Here is a tiny trained network, its code and every weight. The questions are about switching its units off for an input and a class, where a switched-off unit gives its printed mean instead of its output.

import numpy as np


def w(rows, s, z=0):
    codes = np.array(rows[::2]) - 128.0
    scale = np.full(codes.shape[1], s)
    scale[-1] = z or s
    return codes * scale


def f(y):
    return y / 2 * (1 + np.tanh(0.7978845608 * (y + 0.044715 * y**3)))


def log_softmax(a):
    a = a - a.max(-1, keepdims=True)
    return a - np.log(np.exp(a).sum(-1, keepdims=True))


def net(x, mask):
    res = np.array(x, float).reshape(1, 3) / 4 @ E
    y = f(res @ A[0][:, :-1].T + A[0][:, -1])
    res = res + np.where(mask, y, B[0][:, -1]) @ B[0][:, :-1]
    return log_softmax(res[-1] @ U[:, :-1].T + U[:, -1])


A, B = {}, {}
E = w([
[172,142,90,152,200,188,188],'x0',
[127,146,6,211,73,77,123],'x1',
[120,204,45,34,191,119,81],'x2',
],0.012)
A[0] = w([
[191,125,126,142,245,202,193,88],'n1',
[108,115,187,104,167,121,119,36],'n2',
[114,130,99,27,201,126,88,196],'n3',
[138,90,248,167,111,167,157,201],'n4',
[120,143,33,165,110,100,100,114],'n5',
[98,145,181,114,100,55,89,37],'n6',
[119,170,108,86,142,107,121,109],'n7',
[130,140,177,87,134,179,160,47],'n8',
[123,132,236,31,186,146,100,147],'n9',
[123,147,74,88,145,144,70,3],'n10',
[139,120,169,168,75,147,167,15],'n11',
[115,111,188,25,50,84,56,116],'n12',
[136,130,93,27,126,130,124,79],'n13',
],0.011,0.006)
B[0] = w([
[41,143,79,94,145,227,102,210],'n1',
[198,45,34,138,211,114,110,155],'n2',
[120,176,220,238,86,114,141,215],'n3',
[126,184,204,211,98,107,130,252],'n4',
[162,121,102,97,42,109,131,201],'n5',
[139,101,46,135,238,207,95,161],'n6',
[134,86,196,136,151,141,109,161],'n7',
[205,45,47,118,152,134,121,162],'n8',
[176,105,66,83,45,40,122,231],'n9',
[173,57,111,197,206,140,116,160],'n10',
[216,84,112,173,242,148,60,169],'n11',
[59,156,94,106,143,252,147,204],'n12',
[171,129,166,190,194,132,121,167],'n13',
],0.018,0.016)
U = w([
[232,71,50,90,71,82,97,108],'0',
[191,115,229,156,209,118,78,100],'1',
[77,141,56,75,201,226,97,108],'2',
[76,248,202,75,42,78,164,255],'3',
[132,98,174,54,220,91,144,85],'4',
],0.011,0.0077)

Each question gives the input, the list of numbers given to net, and the class t.
The units are the neurons (one row each of A and B). Each row of codes is followed by its name. A weight is (code - 128) times the scale printed after its matrix; where a second scale follows, it is the last column's (A, B and U).
mask holds one flag per neuron, in row order. A switched-off neuron (its flag False) gives its mean, the last column of its row in B, instead of its output. The means were averaged over made-up inputs and are rounded, as every weight is.
A unit's drop is (log p(t) with every unit on - log p(t) with that unit switched off) / (log p(t) with every unit on - log p(t) with every unit switched off).
The circuit of an input: a set's keep is (log p(t) with only the set's units on - log p(t) with every unit switched off) / (log p(t) with every unit on - log p(t) with every unit switched off). Starting from the 12 units with the biggest drops (on a tie, the unit counted first), units are removed one at a time, each time the one whose removal leaves the highest keep (on an exact tie, the one counted first), for as long as the keep stays at least 0.8.
units of the circuit, in order: the units of the circuit, biggest drop first
most important unit: the unit with the biggest drop
top k neurons: the k neurons with the biggest drops, biggest first
drop when u is switched off: that unit's drop, to one decimal
input [-7,-1,5], class 2: units of the circuit, in order -> [n12]
input [3,-7,8], class 1: top 4 neurons -> [n3 n13 n7 n5]
input [-3,3,-5], class 1: top 2 neurons -> [n9 n11]
input [-6,-7,2], class 0: top 2 neurons -> [n9 n1]
input [0,3,1], class 3: top 4 neurons -> [n9 n11 n8 n2]
input [-5,5,6], class 1: top 3 neurons -> [n9 n10 n1]
input [-7,-8,3], class 0: top 2 neurons -> [n9 n1]
input [-1,-5,8], class 1: top 2 neurons -> [n3 n13]
input [-3,-3,-1], class 3: top 2 neurons -> [n11 n1]
input [-4,-7,6], class 0: top 2 neurons -> [n9 n4]
input [-2,0,-1], class 3: top 2 neurons -> [n1 n11]
input [-4,7,8], class 1: top 2 neurons -> [n9 n3]
input [-5,-2,6], class 1: top 2 neurons -> [n3 n1]
input [2,0,3], class 3: top 3 neurons -> [n11 n2 n6]
input [-2,2,5], class 1: most important unit -> n10
input [7,-3,0], class 2: drop when n1 is switched off -> 3.4
input [4,0,0], class 2: drop when n9 is switched off -> 0.1
input [-8,5,-7], class 2: drop when n3 is switched off -> 0.4
